Here is a tiny trained network, its code and every weight. The questions are about switching its units off for an input and a target symbol, where a switched-off unit gives its printed mean instead of its output.

import numpy as np


def w(rows, s, z=0):
    codes = np.array(rows[::2]) - 128.0
    scale = np.full(codes.shape[1], s)
    scale[-1] = z or s
    return codes * scale


def norm(h):
    return h / np.sqrt((h * h).mean(-1, keepdims=True) + 1e-5)


def f(y):
    return y / 2 * (1 + np.tanh(0.7978845608 * (y + 0.044715 * y**3)))


def softmax(a):
    e = np.exp(a - a.max(-1, keepdims=True))
    return e / e.sum(-1, keepdims=True)


def log_softmax(a):
    a = a - a.max(-1, keepdims=True)
    return a - np.log(np.exp(a).sum(-1, keepdims=True))


def net(x, mask):
    ids = ['αγδεζηλμξστφω'.index(c) for c in x.split()]
    T = len(ids)
    res = E[ids] + P[:T]
    r = norm(res)
    for j in range(2):
        rows = slice(3 * j, 3 * j + 3)
        q, k, v = (r @ M[0][rows].T for M in (Q, K, V))
        z = softmax(np.where(np.tri(T) > 0, q @ k.T / 3**0.5, -1e9)) @ v
        o = O[0][rows]
        res = res + np.where(mask[j], z, o[:, -1]) @ o[:, :-1]
    y = f(norm(res) @ A[0][:, :-1].T + A[0][:, -1])
    res = res + np.where(mask[2:18], y, B[0][:, -1]) @ B[0][:, :-1]
    return log_softmax(norm(res)[-1] @ U[:, :-1].T + U[:, -1])


Q, K, V, O, A, B = {}, {}, {}, {}, {}, {}
E = w([
[34,76,123,155,176,139,121,144,155,74,205],'α',
[104,129,177,175,102,103,119,143,145,167,158],'γ',
[143,195,120,82,174,111,108,98,182,139,146],'δ',
[101,172,150,110,149,97,139,154,150,101,134],'ε',
[175,242,182,30,158,58,171,158,125,170,138],'ζ',
[151,105,87,159,127,56,100,152,150,164,217],'η',
[174,74,113,171,156,208,120,126,70,137,143],'λ',
[125,210,185,78,165,180,119,115,132,119,200],'μ',
[52,162,168,123,145,150,171,114,119,111,160],'ξ',
[140,159,95,136,173,87,191,100,119,154,186],'σ',
[130,136,122,146,79,74,140,160,79,165,184],'τ',
[139,142,136,103,107,106,115,140,149,131,179],'φ',
[98,154,249,90,132,140,122,172,102,171,179],'ω',
],0.015)
P = w([
[97,171,68,65,64,108,129,163,172,242,112],'0',
[147,248,144,159,116,100,49,159,104,120,155],'1',
[160,170,215,78,135,85,48,73,102,116,159],'2',
[102,193,159,158,202,134,66,2,109,102,149],'3',
[53,149,156,153,247,95,140,69,63,148,127],'4',
[14,105,184,150,244,122,152,108,50,166,176],'5',
],0.008)
Q[0] = w([
[78,154,135,107,121,84,141,97,159,140,164],'head 1',
[154,233,148,135,143,124,100,147,73,131,192],'head 1',
[122,109,161,136,164,107,139,112,89,148,134],'head 1',
[78,143,178,103,149,114,112,117,156,133,236],'head 2',
[175,107,109,129,146,195,104,119,144,126,71],'head 2',
[34,195,136,94,147,5,171,136,146,163,143],'head 2',
],0.027)
K[0] = w([
[154,138,150,127,124,148,94,87,115,98,114],'head 1',
[194,143,108,126,144,147,153,95,61,172,114],'head 1',
[152,84,122,151,132,151,105,140,109,119,115],'head 1',
[84,77,60,69,142,126,171,120,140,203,112],'head 2',
[164,95,188,135,172,87,84,88,115,81,133],'head 2',
[31,135,70,77,67,132,167,164,253,220,118],'head 2',
],0.031)
V[0] = w([
[99,76,38,99,146,199,127,206,137,155,104],'head 1',
[93,135,150,164,165,67,103,169,143,46,123],'head 1',
[175,67,139,179,123,148,94,120,75,4,61],'head 1',
[87,74,59,168,150,113,177,162,41,47,160],'head 2',
[30,122,183,180,43,100,166,158,116,122,75],'head 2',
[151,51,55,168,72,46,94,122,190,184,97],'head 2',
],0.018)
O[0] = w([
[166,50,108,11,2,138,148,77,98,92,89,51],'head 1',
[181,143,147,242,168,144,182,107,126,77,214,102],'head 1',
[121,67,226,31,203,255,132,192,136,143,161,5],'head 1',
[159,62,211,163,150,250,36,197,183,123,154,25],'head 2',
[203,34,128,99,129,17,101,138,218,52,100,123],'head 2',
[108,110,177,41,31,104,133,21,214,160,230,170],'head 2',
],0.0079,0.018)
A[0] = w([
[160,82,144,82,131,188,147,181,113,152,162,145],'neuron 1',
[206,129,98,162,101,201,87,140,107,135,90,56],'neuron 2',
[97,87,167,95,132,144,123,133,94,96,48,152],'neuron 3',
[157,76,115,129,160,132,123,124,80,88,26,3],'neuron 4',
[129,181,96,123,146,117,144,149,53,124,71,126],'neuron 5',
[130,191,153,154,105,145,163,87,46,126,103,101],'neuron 6',
[215,135,128,130,177,153,66,238,169,119,121,107],'neuron 7',
[145,106,106,50,130,85,178,130,105,144,134,65],'neuron 8',
[93,121,147,191,114,16,173,82,187,122,127,155],'neuron 9',
[241,249,119,175,57,68,108,121,156,151,132,139],'neuron 10',
[127,151,155,148,153,51,101,137,116,68,82,187],'neuron 11',
[93,201,228,82,160,144,105,116,154,108,121,189],'neuron 12',
[69,54,124,209,151,157,137,112,118,87,123,66],'neuron 13',
[144,106,138,112,65,152,161,127,82,128,75,65],'neuron 14',
[107,108,147,112,127,74,188,74,169,151,185,151],'neuron 15',
[146,195,175,202,138,91,186,144,109,77,143,165],'neuron 16',
],0.016,0.0038)
B[0] = w([
[102,191,119,182,161,63,120,117,167,166,109,153],'neuron 1',
[87,66,247,214,183,151,104,224,133,131,155,134],'neuron 2',
[216,134,66,127,181,115,89,98,144,166,174,150],'neuron 3',
[122,253,103,86,107,150,164,174,181,173,156,138],'neuron 4',
[125,96,230,173,97,119,104,80,186,142,197,173],'neuron 5',
[108,89,102,57,174,121,163,179,231,106,99,162],'neuron 6',
[125,60,171,132,93,165,240,119,52,145,60,151],'neuron 7',
[119,64,117,205,93,160,105,160,65,47,144,151],'neuron 8',
[90,191,161,54,204,36,121,148,71,184,167,253],'neuron 9',
[51,186,17,236,87,67,195,90,171,167,125,236],'neuron 10',
[122,185,131,119,86,188,125,141,125,165,181,186],'neuron 11',
[120,111,63,172,70,85,132,119,88,113,112,157],'neuron 12',
[149,119,196,61,127,137,103,166,135,63,104,137],'neuron 13',
[104,126,85,72,207,162,104,75,132,107,151,140],'neuron 14',
[164,199,164,162,167,183,121,164,165,132,53,195],'neuron 15',
[101,164,88,100,190,137,53,107,160,181,92,203],'neuron 16',
],0.018,0.026)
U = w([
[114,173,47,172,121,68,142,116,108,172,110,219],'α',
[154,153,116,100,255,154,91,125,174,164,149,93],'γ',
[148,130,171,66,180,81,101,155,109,83,98,124],'δ',
[118,60,107,163,159,116,144,102,116,88,194,56],'ε',
[190,106,49,193,170,129,90,145,86,68,84,89],'ζ',
[69,108,117,107,123,161,201,132,110,82,127,30],'η',
[128,148,176,142,48,187,121,104,173,135,129,53],'λ',
[215,141,48,103,136,173,208,184,97,162,110,11],'μ',
[183,128,101,150,100,163,130,161,108,121,227,147],'ξ',
[173,40,130,145,154,103,155,104,133,176,64,123],'σ',
[120,91,58,55,123,161,54,91,73,156,125,145],'τ',
[161,117,98,172,105,141,62,156,225,87,78,107],'φ',
[116,168,103,159,115,170,131,126,52,73,59,6],'ω',
],0.0063,0.0018)

Each question gives the input, a string of symbols that net reads in full, and the target symbol t.
The units are the heads (3 rows each of Q, K, V and O) and the neurons (one row each of A and B). Each row of codes is followed by its name. A weight is (code - 128) times the scale printed after its matrix; where a second scale follows, it is the last column's (O, A, B and U).
mask holds one flag per unit, heads first, then neurons. A switched-off unit (its flag False) gives its mean, the last column of its rows in O or B, instead of its output. The means were averaged over made-up inputs and are rounded, as every weight is.
A unit's drop is (log p(t) with every unit on - log p(t) with that unit switched off) / (log p(t) with every unit on - log p(t) with every unit switched off).
The circuit of an input: a set's keep is (log p(t) with only the set's units on - log p(t) with every unit switched off) / (log p(t) with every unit on - log p(t) with every unit switched off). Starting from the 12 units with the biggest drops (on a tie, the unit counted first), units are removed one at a time, each time the one whose removal leaves the highest keep (on an exact tie, the one counted first), for as long as the keep stays at least 0.8.
circuit, biggest first: the units of the circuit, biggest drop first
unit that matters most: the unit with the biggest drop
top k neurons: the k neurons with the biggest drops, biggest first
heads that matter: for each layer, one digit per head in row order, 1 if its drop is at least 0.15 and else 0, layers parted by /
input α ω ξ ε η α, target γ: circuit, biggest first : neuron 10; head 2
input η τ φ λ ε, target λ: circuit, biggest first : head 2; head 1; neuron 9; neuron 16
input ε λ η, target ζ: top 3 neurons : neuron 8; neuron 9; neuron 10
input η φ ξ λ α, target λ: circuit, biggest first : head 2; head 1; neuron 9; neuron 16
input μ λ α ξ α, target γ: circuit, biggest first : neuron 10; head 1
input γ γ σ ξ λ μ, target δ: unit that matters most : head 2
input τ τ φ λ γ γ, target φ: top 2 neurons : neuron 9; neuron 10
input τ λ ξ μ μ, target φ: top 3 neurons : neuron 9; neuron 10; neuron 12
input λ ε η, target τ: heads that matter : 10
input γ ω ξ λ φ, target δ: heads that matter : 11
input ζ λ ξ ξ, target ε: heads that matter : 11
input α λ λ λ φ τ, target σ: heads that matter : 11
input γ λ τ ε μ ξ, target δ: top 2 neurons : neuron 10; neuron 15
input λ σ ω σ ξ, target τ: unit that matters most : head 1
input τ σ γ λ τ ε, target φ: top 2 neurons : neuron 9; neuron 10
input λ η ε ω, target τ: heads that matter : 10
input ω ω τ γ λ α, target ξ: heads that matter : 11
input ω λ δ η, target ξ: top 3 neurons : neuron 8; neuron 10; neuron 9
input λ ω α γ α, target τ: heads that matter : 10
input ε μ λ ζ γ λ, target γ: top 2 neurons : neuron 10; neuron 3
input ξ λ ζ γ, target μ: top 2 neurons : neuron 7; neuron 4
input ε λ α, target ζ: top 3 neurons : neuron 8; neuron 9; neuron 10
input η λ ω, target λ: top 4 neurons : neuron 9; neuron 10; neuron 16; neuron 15
input γ α φ γ λ ω, target δ: top 3 neurons : neuron 10; neuron 15; neuron 8
input ξ α λ φ δ, target μ: top neuron : neuron 7
